In the rows, zero is written as 128.
Each row of numbers belongs to one of the things below and depends on some of the facts about them. Some rows are named. Which thing is each other row?

How the things are related:
ω: refers to; Δ: belongs to class; ρ: points at
guze	ω	temok; brofla	ω	kluto; varo	ω	stida; ragravus	ω	gobe; mukle	ω	korur; bemal	ω	budul
stutren	ω	gastak; seses	ω	livom; fugostur	ω	sivuk; treplo	ω	mesen; nanudas	ω	drobe; dreror	ω	grebral
grabrim	ω	simabo; bromim	ω	sasul; madi	ω	vaflogen; bater	ω	duzam; vaflogen	ω	puski; simabo	ω	degriflir
kivim	ω	tibror; bramik	ω	brofla; brukebron	ω	ripila; gobe	ω	gastame; soflokos	ω	dreflok; sivuk	ω	pibe
zesu	ω	nagrik; luvo	ω	fosanu; skisaga	ω	retra; deru	ω	sisitrar; godral	ω	lino; pekis	ω	staskom
temok	ω	bakun; vamek	ω	kistar; duzam	ω	seskis; segrer	ω	digren; grastem	ω	grakil; fleskar	ω	rodrem
savotan	ω	grurobrom; retra	ω	kufon; brekler	ω	bromim; flitrus	ω	guze; dratedrik	ω	lestis; pibe	ω	kipifla
fula	ω	fosas; skila	ω	fosa; gega	ω	fugostur; grakil	ω	zesu; dokletros	ω	fasin; staza	ω	brisan
grizi	ω	vukel; dubavuk	ω	gramo; rodrem	ω	reri; rudubin	ω	fetrastom; sasul	ω	zuplusam; puses	ω	dreror
zuplusam	ω	bemal; kipifla	ω	rastobrok; drokle	ω	grizi; lino	ω	skisaga; kluta	ω	matinuk; sisitrar	ω	puses
flemur	ω	bramik; seskis	ω	gruke; rivuver	ω	pluskaven; vugum	ω	godral; matinuk	ω	madi; kistar	ω	kivim
brestisik	ω	zadostur; fosa	ω	vamek; puski	ω	groba; rastobrok	ω	dratedrik; drimuzel	ω	rudubin; reskik	ω	fuflo
reri	ω	flitrus; kluto	ω	vugum; satul	ω	brestisik; klikar	ω	naflik; fledri	Δ	461; guze	Δ	695
gastame	Δ	695; bedoskir	Δ	695; zotir	Δ	318; brofla	Δ	598; varo	Δ	695; fuflo	Δ	695
ragravus	Δ	695; foplatri	Δ	598; skubur	Δ	461; mukle	Δ	695; bemal	Δ	598; zadostur	Δ	695
stutren	Δ	695; mugor	Δ	318; pustak	Δ	318; seses	Δ	598; fugostur	Δ	598; treplo	Δ	318
rugos	Δ	461; grurobrom	Δ	695; budul	Δ	318; fosas	Δ	695; nanudas	Δ	695; groba	Δ	318
fasin	Δ	695; dreror	Δ	318; fetrastom	Δ	461; grabrim	Δ	695; staskom	Δ	461; bromim	Δ	695
mabo	Δ	461; madi	Δ	318; bater	Δ	695; fosanu	Δ	695; gastak	Δ	695; flufur	Δ	318
lestis	Δ	461; vaflogen	Δ	461; tibror	Δ	461; flaskur	Δ	461; simabo	Δ	318; drobe	Δ	598
gafinok	Δ	461; kivim	Δ	461; bramik	Δ	695; brukebron	Δ	598; plotri	Δ	598; gobe	Δ	695
soflokos	Δ	318; vaza	Δ	695; kufon	Δ	461; steten	Δ	318; sivuk	Δ	318; zesu	Δ	695
luvo	Δ	598; muteskul	Δ	598; flopleska	Δ	318; trunil	Δ	318; skisaga	Δ	598; deru	Δ	598
godral	Δ	695; korur	Δ	318; pekis	Δ	598; gramo	Δ	695; temok	Δ	318; vamek	Δ	461
duzam	Δ	461; gruke	Δ	461; segrer	Δ	598; grastem	Δ	695; fleskar	Δ	695; vukel	Δ	461
rabitim	Δ	461; savotan	Δ	695; retra	Δ	695; brekler	Δ	318; flitrus	Δ	461; dratedrik	Δ	695
pibe	Δ	695; fula	Δ	598; skila	Δ	461; gega	Δ	461; riskogror	Δ	695; flumi	Δ	318
grakil	Δ	695; dokletros	Δ	318; storim	Δ	318; grebral	Δ	461; lenis	Δ	695; staza	Δ	461
grizi	Δ	461; kliskizam	Δ	695; stida	Δ	318; dubavuk	Δ	695; rodrem	Δ	318; rudubin	Δ	695
livom	Δ	318; degriflir	Δ	318; digren	Δ	695; sasul	Δ	318; puses	Δ	318; zuplusam	Δ	318
kipifla	Δ	695; drokle	Δ	695; mesen	Δ	695; lino	Δ	318; naflik	Δ	695; zupek	Δ	318
raklum	Δ	318; kluta	Δ	598; kloflu	Δ	598; sisitrar	Δ	695; klufom	Δ	695; flemur	Δ	598
ripila	Δ	318; seskis	Δ	695; brisan	Δ	598; pluskaven	Δ	598; nagrik	Δ	695; rivuver	Δ	461
vugum	Δ	318; matinuk	Δ	695; kistar	Δ	598; brestisik	Δ	695; fosa	Δ	598; puski	Δ	695
rastobrok	Δ	695; dreflok	Δ	318; drimuzel	Δ	598; grobok	Δ	461; miskom	Δ	318; reskik	Δ	318
reri	Δ	318; kluto	Δ	461; bakun	Δ	461; skifi	Δ	318; satul	Δ	461; skuflan	Δ	695
klikar	Δ	318; metor	Δ	695; fledri	ρ	klufom; fledri	ρ	dreflok; guze	ρ	foplatri; bedoskir	ρ	flaskur
bedoskir	ρ	varo; zotir	ρ	zadostur; brofla	ρ	bedoskir; ragravus	ρ	riskogror; foplatri	ρ	brekler; foplatri	ρ	varo
skubur	ρ	bakun; mukle	ρ	pustak; bemal	ρ	fosanu; stutren	ρ	brekler; stutren	ρ	zadostur; mugor	ρ	brekler
mugor	ρ	skifi; pustak	ρ	brekler; seses	ρ	zotir; seses	ρ	sasul; nanudas	ρ	seskis; nanudas	ρ	zotir
staskom	ρ	skifi; mabo	ρ	zadostur; madi	ρ	grakil; madi	ρ	staza; madi	ρ	gastak; bater	ρ	grakil
bater	ρ	seskis; bater	ρ	skifi; fosanu	ρ	zotir; gastak	ρ	sivuk; flufur	ρ	mukle; lestis	ρ	foplatri
tibror	ρ	plotri; flaskur	ρ	steten; flaskur	ρ	fasin; flaskur	ρ	brekler; bramik	ρ	mugor; plotri	ρ	grebral
gobe	ρ	sasul; soflokos	ρ	budul; soflokos	ρ	fosanu; kufon	ρ	kistar; steten	ρ	fasin; sivuk	ρ	guze
sivuk	ρ	brekler; zesu	ρ	livom; luvo	ρ	budul; muteskul	ρ	treplo; flopleska	ρ	lenis; flopleska	ρ	treplo
trunil	ρ	foplatri; trunil	ρ	lenis; trunil	ρ	brekler; korur	ρ	pustak; korur	ρ	mukle; korur	ρ	zadostur
gramo	ρ	flufur; rabitim	ρ	zotir; dratedrik	ρ	satul; dratedrik	ρ	zadostur; pibe	ρ	plotri; pibe	ρ	rugos
pibe	ρ	brekler; gega	ρ	zesu; riskogror	ρ	foplatri; riskogror	ρ	trunil; dokletros	ρ	nagrik; storim	ρ	skifi
storim	ρ	stutren; grebral	ρ	grakil; grebral	ρ	deru; lenis	ρ	brekler; lenis	ρ	varo; lenis	ρ	zadostur
lenis	ρ	mesen; staza	ρ	steten; staza	ρ	brekler; staza	ρ	seses; kliskizam	ρ	drimuzel; kliskizam	ρ	skubur
rudubin	ρ	pustak; rudubin	ρ	staza; livom	ρ	sasul; sasul	ρ	klufom; puses	ρ	madi; puses	ρ	mabo
kipifla	ρ	bakun; drokle	ρ	pustak; zupek	ρ	bater; raklum	ρ	foplatri; raklum	ρ	pustak; kluta	ρ	skubur
klufom	ρ	pustak; ripila	ρ	madi; seskis	ρ	skifi; brisan	ρ	brekler; nagrik	ρ	guze; nagrik	ρ	foplatri
rivuver	ρ	foplatri; rivuver	ρ	skifi; rivuver	ρ	varo; kistar	ρ	madi; kistar	ρ	dratedrik; kistar	ρ	zadostur
rastobrok	ρ	varo; rastobrok	ρ	trunil; dreflok	ρ	varo; grobok	ρ	zupek; miskom	ρ	skubur; miskom	ρ	bramik
miskom	ρ	skifi; bakun	ρ	treplo; bakun	ρ	zotir; bakun	ρ	sasul; skifi	ρ	foplatri; skifi	ρ	zotir
satul	ρ	sivuk; skuflan	ρ	zupek; klikar	ρ	rastobrok; metor	ρ	vugum

Known rows:
klufom: [111  98 126 125  66 139 182 144 158 159 175  76  68  87 122  83 111 132
  96 158 129 174 102 106 100 159 109 158  91 167 206 151 156 164  85 154
  81  92 147 186 106  98 108 144 114 115  79 122 140 158]
sasul: [108 122 111 122 108 134 149 152 110  80 107  94  69  85 101 139  89 129
 180 166  90 150 153 123 148  90 175 156 166 165 191 135 140 145  88  68
 113 150 106  68 150 145 128 129 127 143 109 157 158 177]
seses: [ 85 163 108 155  80 164  57  84 129 167 186 122 163 178 161 122 163 124
 150 155 120 140 122 130 133 159 194 161 145 128 112 196 133 168  80 166
 184  92 170 101  99 162 104 143 124 148 136  94 163  96]
staza: [199 175 133 161  69 127 164  73 111 118 128 149 136 165 139  94 111 158
 125 135 133 145  81 152 102 176  40 108 155 136 104 133 164 145 169 144
  72  88 207 156 133  83 185 149 118 124  85 133 169 112]
brekler: [197 172 113 134 195  75 131 109  94  76 141 159 146  96  97 128 101  76
 121 151 164  96 147  95 134  84  50 140 169 131 153 106 110 104 158  69
  77 110 101  71 149 144 186 147 138 150 180 193 131 128]
puski: [120 120 154 119 146 119 134 150 129 144 135 146 135 118 155 144 119 142
 106 125 132 118 120 110 116 150  89 109 100 115 129 101 117  99 142 165
 161 126 111 181 108  86 104 105 144 152 114 127 117 124]
grabrim: [115 135 137 114 168  93 121 133 112 118 129 148 163 137 145 143 101 117
  82 130 104 119  92 104 126 129  85 108  93 138 112 125 126 131 117 155
 172 104 114 180 105  82 124 132 142 146 107 162 135 114]
pluskaven: [136  85 151 103 186 161  66  71 169 187 150 137  89 152 154 130 119 131
 100  99 163  95 135  91 112 171 192 140  88 101 104 166 144 114 106 178
 141 126 124 170 101 157  79 113 150 135 168  89  76 103]
tibror: [122 105 120 136  89 146 174  74 168 176  90 104 109 131 170 115 199 171
 155 151 128 158 154 178  97 172  82 108 135 114 112  87 168 123 168 125
  80 146 161 159 136 148  88 123 112 115  86  98 125 132]
raklum: [180 100 115 143 114 121 176 165 124  77 148 120  73  78  94 107  89 129
 178 159 140 167 158 129 171  84 102 157 109 177 173 139 169 110  80  75
  56 134 113  61 129 140 152 141 119 145 135 156 126 176]
fosanu: [ 91 166 110 112  71 162  89 169 119 127 105  78 137 132 136 140 184 170
 161 158  67 113 136 165 112 147 185 130 142 122 120 136  94 158 130 156
 167 156 131  87 140 148 113  93 111 148 102  87 151 124]
soflokos: [156 163 104 127 133 140 108 146 101  74 151 154  92 108 105 155 104 133
 177 162 125 134 154 140 162  90 123 139 176 163 180 160 124 114  91  72
 134 151  99  77 139 115 171 121 136 160 131 183 152 173]
bemal: [121 100 127 123 147 168  75  79 167 179 139  91 136 149 133 115 133 127
  75 121 160 112 108 104 129 152 202 150 108 134 132 185 113 182  85 170
 165 118 132 116  98 174 110 141 113 123 145  85 103 104]
korur: [100 142 116 128  61 137 161 156 124  95 137 135  71  83 102  76 102 100
 186 166 160 152 203 110 115 121 139 163 183  99 208 100 116 110 141  68
  73 124 109  62 198 181 145 139 138 117 121 130 157 150]
zadostur: [ 93 144 112 106 110 137 134 151  92 146 119 152 140 127 119 144 152 113
 125 125  96  90 133  91  80 140 172 122 153 111  98  95  99 111 172 168
 101 126 129 110 141 118 106 126 111 130 129  97 146 106]
fula: [123 100 122 121 171 163  65  86 132 164 187 156 138 174 138 151 117  84
 102  90 148 117 108  93 133 126 189 125 123 118  90 190 138 123  86 177
 165  94 130 153  99 110  96 142 134 131 165 138 110 106]
kipifla: [125 123 114 119  98 142 107 149 159 135 110 115 129 106 127 135 164 155
  82 140 119 130 106 153 130 128 128 124 123 150 185 155  86 179 126 114
 160 144 107 152 115 126 156 121 109 122  96  89 113 121]
kloflu: [108  97 137 119 183 156  70  76 166 171 172 134 139 156 138 125 124  81
  76  83 164  95 122  97 124 135 191 139 105 106 109 182 126 141 105 181
 158 105 120 158 104 156  87 145 130 108 174 112  84 101]
vamek: [ 99  92 130 135 168 122 168  75 168 171 105 141 166 151 173 141 196 109
 106 125 140 144 164 183 110 123  95  93 166 105 111  89 161 109 172  91
 125 144 115 169 112 118  85 148 108  69  99 146 106 114]

Name these rows:
No name comes twice in this set of rows, the named rows included.
[203 197 108 117  89 159 101  80  96 150 175 156 155 132 112 133 185 139
  93 161 130 107  90 101  87 122  52 115 186 176 132 169  87 153 171 142
  67 103 175 112 128 117 192 141 107 172 102  95 151 105] => stutren
[207 121 128 150 139 170  82  98 151 183 183 147 140 161  97 102 147 155
 109  65 168 140 104  94 158 115  97 139  86 184  63 190 154 147  96 177
  56 119 216  79  95 184 169 141 107 158 190  85  66 117] => foplatri
[113 203 106 117  85 152  72 138  76  77  98 152 112 114 106 150 103 149
 187 172  82  80 160 126 107 110 176 154 189 139 171 112  87 147 152  74
 129 156 109  49 201 166 179 110 138 177 130 113 163 139] => zotir
[ 86 124 136 113  93 135 151 154 147 158 103  70 138  90 110 103 146 138
 101 105 131 145 141 125 106 135 176 152 113 115 153 115  99 151 147 140
 129 135 133 124 130 155 129 133 119 104 106  90 126 106] => gramo
[169 187 124 198 123 128  92 169 130  81  88  89 161  99  94 127 109 176
 181 148 142 134 172 200 180  80 137 153 106 148 112 133 103 151  81  67
 176 165 107  54 150 193 188  86 122 161 175  94 134 164] => skifi
[184 127 113 116 110 136 142 164 107  80 116 157  74  91  96 136 114 165
 184 157 135 111 182 124 163  95 105 147 132 129 138 110 117  96 128  83
  67 165 101  63 179 173 146  97 126 154 175 109 106 169] => dreflok
[129 144 105 121 152 169  71  47 163 185 176 141 113 157 150 138 195 134
 124 157 145 115 150  93  89 146 189 148 167 142 135 190 114 166 117 179
 123 115 154 100 110 183  97 143 111 154 133  85 134 106] => kistar
[119 107 115 121  84 105 172 144 161 142 128  63  85  85 103 101 108 121
  67 119 125 151  85 101 111 130 134 147 106 177 193 171 122 177 105 131
  96 106 124 154 116 107 156 142 106  90  77 120 117 123] => rudubin
[212 160 107 146 124 120 166 156  92  91 132 152 106  92  92 109 104 151
 186 146 157 145 153 108 169  81  55 149 114 181  88 123 140  95 129  79
  55 145 138  50 149 175 191 131 115 165 181 114 116 168] => trunil
[196 127 187 187  92 142 160 166 157 149 138 117 145 114 111 100 139 182
 146  85 151 169 119 176 173 131  54 121  84 145  81 149 133 111  89 132
 118 136 175 151 109 140 141 108 115 161 125  96  89 162] => guze
[207 158 105 131 113 100 131 126 128  90 115 158  87  79  96 111 105 145
 133 160 159 102 153 104 146  91  60 148 160 152 180 124  96 122 166  70
  43 151 109  64 181 178 192 137 127 149 159 128 103 152] => sivuk
[ 92 159 110 132 185  94 148 157  65  69 140 144 153 122 104 145  88  76
 189 154 121 144 162 109 142  88 162 145 163 117 109 102 143  86 103  66
 147 106 107  64 126 101 134 145 163 143 161 206 169 156] => treplo

The same things again, as new rows of numbers:
Named rows:
raklum: [124 118 149 136 100 124 149 128 120 149 123 134 124 138 117  95 111  62
 123 146 145  83 190 138 116 148 136 132 121 146 138  69 191 106 115  94
 138 134 129  91 121]
nanudas: [132 114 129 136 142 147 109 138 137 107 156 114 143 135 125 130 111 104
 138 123 121 126  56 144 129 150  79 175 132 109 123 150 106 121 129 152
 134 130 110 119 107]
kufon: [119 166 135 139 177 144 122 139 127 120 115 131 134 139 122 147 134 176
 132 116 112 104 103 132 125  70 135 142 146 152 126 150  52 127 131 151
 171 123 152 151 118]
luvo: [124 124 110 116 150 125 148 136 132 142 141 126 117 110 125 122 129 151
 121 150 143 128  83 158 135  95 145  92 134  90 123 122 106 129 132 107
  74 138 103 131 116]
fuflo: [131 119  97 137 134 130 110 117 140 119 128 111 118 128 132 145 125 121
 122 100 115 143 140 141 130 150 108 132 127 136 132 150 115 134 130 149
 142 128 138 130 141]
varo: [141 133 146 148  72 120  81 111 127 107 128 145 142 128 127 141 135 158
 149 123 111 165 136  88 123 179 130 153 121 163 110 156 158 137 135 139
 164 117 147 117 121]
rivuver: [121 152 138 167 162 144 111 150 122  98 123 137 139 133 138 151 110 152
 147 142 110 131  20 129 139  86 147 168 147 161 126 141 110 144 129 139
 206 131 154 131  96]
rastobrok: [137 129 120 151  99 134  99 119 128 107 131 134 125 136 135 152 124 146
 151 120  98 127  83 131 128 182 119 170 129 132 120 130 148 124 120 138
 182 135 142  83 117]
kipifla: [123 116 117 129 151 147 122 112 135 114 136 122 130 139 134 151 142 122
 149 123 127 124   6 151 123 172  97 170 121  93 117 155 129 120 127 146
 128 131 104 103 106]
fasin: [137 134 128 146 103 126  87 109 132 118 130 129 131 135 123 137 139 151
 133 109 112 145 169 104 121 157 124 139 125 170 117 151 124 128 135 144
 156 117 153 119 129]
satul: [123 166 132 130 141 136 115 142 119 110 111 140 141 135 127 148 133 199
 147 132 105 126  88 102 129  80 141 146 146 151 122 149  66 137 132 147
 169 121 150 141 120]
grastem: [134 118 105 124 122 124 116 123 132 112 137 114 128 130 138 151 129 130
 133 109 107 157 117 126 132 153 107 138 128 105 135 148 110 133 129 152
 127 126 128 122 150]
duzam: [121 151 113 127 166 130 130 135 122 111 111 129 125 125 147 165 137 179
 140 125 113 155  67 118 139  83 154 133 139 136 131 161  88 149 131 147
 153 124 146 152 135]
grebral: [132 162 139 131 179 144 108 148 135 117 123 142 129 126 132 138 131 187
 124 108 108 114 123 142 138  68 135 145 146 177 125 155  64 143 132 146
 161 121 149 162 127]
savotan: [132 116  97 128 124 125 116 121 133 112 132 109 126 131 137 147 125 127
 131 110 111 153 113 128 130 150 107 135 129 111 130 154 114 130 128 149
 135 128 127 122 153]
fledri: [107 155 114 165 172 143 122 125 117 115 106 130 130 139 130 163 126 163
 145 137 119 122  60 137 128  79 164 145 143 162 127 152  97 135 134 139
 202 128 161 134  98]
vamek: [123 145 116 128 178 126 132 137 132 115 104 135 132 137 144 148 127 185
 158 129 121 152  57 130 137  84 150 124 143 130 136 160  98 154 135 160
 119 117 168 165 141]
gruke: [118 154 110 141 181 130 122 128 129 120 109 130 117 126 142 157 144 170
 126 121 115 143  94 138 137  78 156 122 138 151 131 163  85 150 134 145
 161 126 153 160 129]
gobe: [119 113 112 144 127 140 121 112 123 114 136 108 141 144 122 147 128 118
 147 131 127 145  60 129 120 150  98 157 126  95 127 148 109 122 135 152
 126 130 121 101 105]

Which thing is each row?
No name comes twice in this set of rows, the named rows included.
[139 140 138 116 126 123 116 137 136 146 140 140 115 108 116 101 136 186
 112 132 134 115 171 136 136  90 148  86 137 137 115 112 107 126 128 104
  89 133 129 145 127] => plotri
[126 137 106 107 129 118 149 125 130 141 125 136 110 109 130 128 142 177
 128 140 132 125 102 150 137 107 157  88 132  83 124 109 123 134 125 103
  84 138 110 130 132] => fugostur
[139 112 144 140 127 139 101 137 135 101 143 125 142 125 124 136 119 112
 138 125 120 158  77 122 130 165 104 166 129 118 118 157 134 131 131 150
 152 129 125 124 109] => bramik
[125 124 113 116 133 114 145 136 129 134 129 126 117  99 118 136 130 145
 116 143 134 157 116 136 138 107 165  80 137  75 124 114 110 129 127 110
  91 142 115 137 133] => skisaga
[130 110 170 122 125 134 152 144 130 146 137 137 128 134 120  85 113  59
 115 139 153  79 174 147 123 145 112 142 121 142 132  80 185 115 115  98
 120 131 111 115 114] => storim
[113 109 143 111 122 122 164 111 120 156 117 124 131 140 118 103 141  65
 120 145 166 104 160 131 112 147 132 115 109 118 131  98 183 114 128 105
  97 125 105 121 121] => livom
[117 124 128 142 151 129 136 123 132 143 137 132 119 119 118 117 129 130
 127 151 153 119  79 165 130 103 160  93 132 113 118 120 125 122 138 103
 100 137 115 127  95] => muteskul
[133 111 171 125 118 130 145 138 130 147 134 141 131 128 123  84 114  57
 114 138 155  91 181 137 124 146 119 143 116 148 128  85 196 121 120  98
 119 126 111 121 118] => mugor
[135 123 120 154 104 132 102 130 129 102 138 119 131 134 133 145 103 116
 142 124 104 145  91 124 130 158 107 161 133 140 130 132 134 129 126 141
 176 133 142  92 121] => ragravus
[136 128 139 154 102 127  86 112 130 116 133 128 134 133 123 134 129 143
 133 117 115 139 145 122 124 160 120 148 126 164 116 149 136 128 139 143
 159 119 151 115 118] => mesen
[122 127 118 151 119 134  95  98 128 121 124 121 136 145 117 147 141 140
 142 123 124 138 120 121 115 155 124 138 123 146 119 153 125 119 139 149
 155 123 143 107 108] => klufom
[120 119 137 113 103 119 161 115 116 160 112 130 128 136 115 102 137  82
 120 135 150  94 219 118 112 140 133 105 117 124 137  81 171 105 117 102
 107 126 119 111 137] => flufur
[130 123 154 103 111 128 161 137 128 158 129 128 127 138 113  86 122  80
 110 126 143  69 227 129 119 130 105 122 124 125 138  66 151 104 113 105
 101 129 108 120 137] => ripila
[128 121 163 119  92 117 145 121 118 154 117 140 131 133 117  91 134  94
 120 138 151  93 223 111 115 150 134 115 116 138 130  82 184 113 118 100
 114 122 128 117 140] => steten

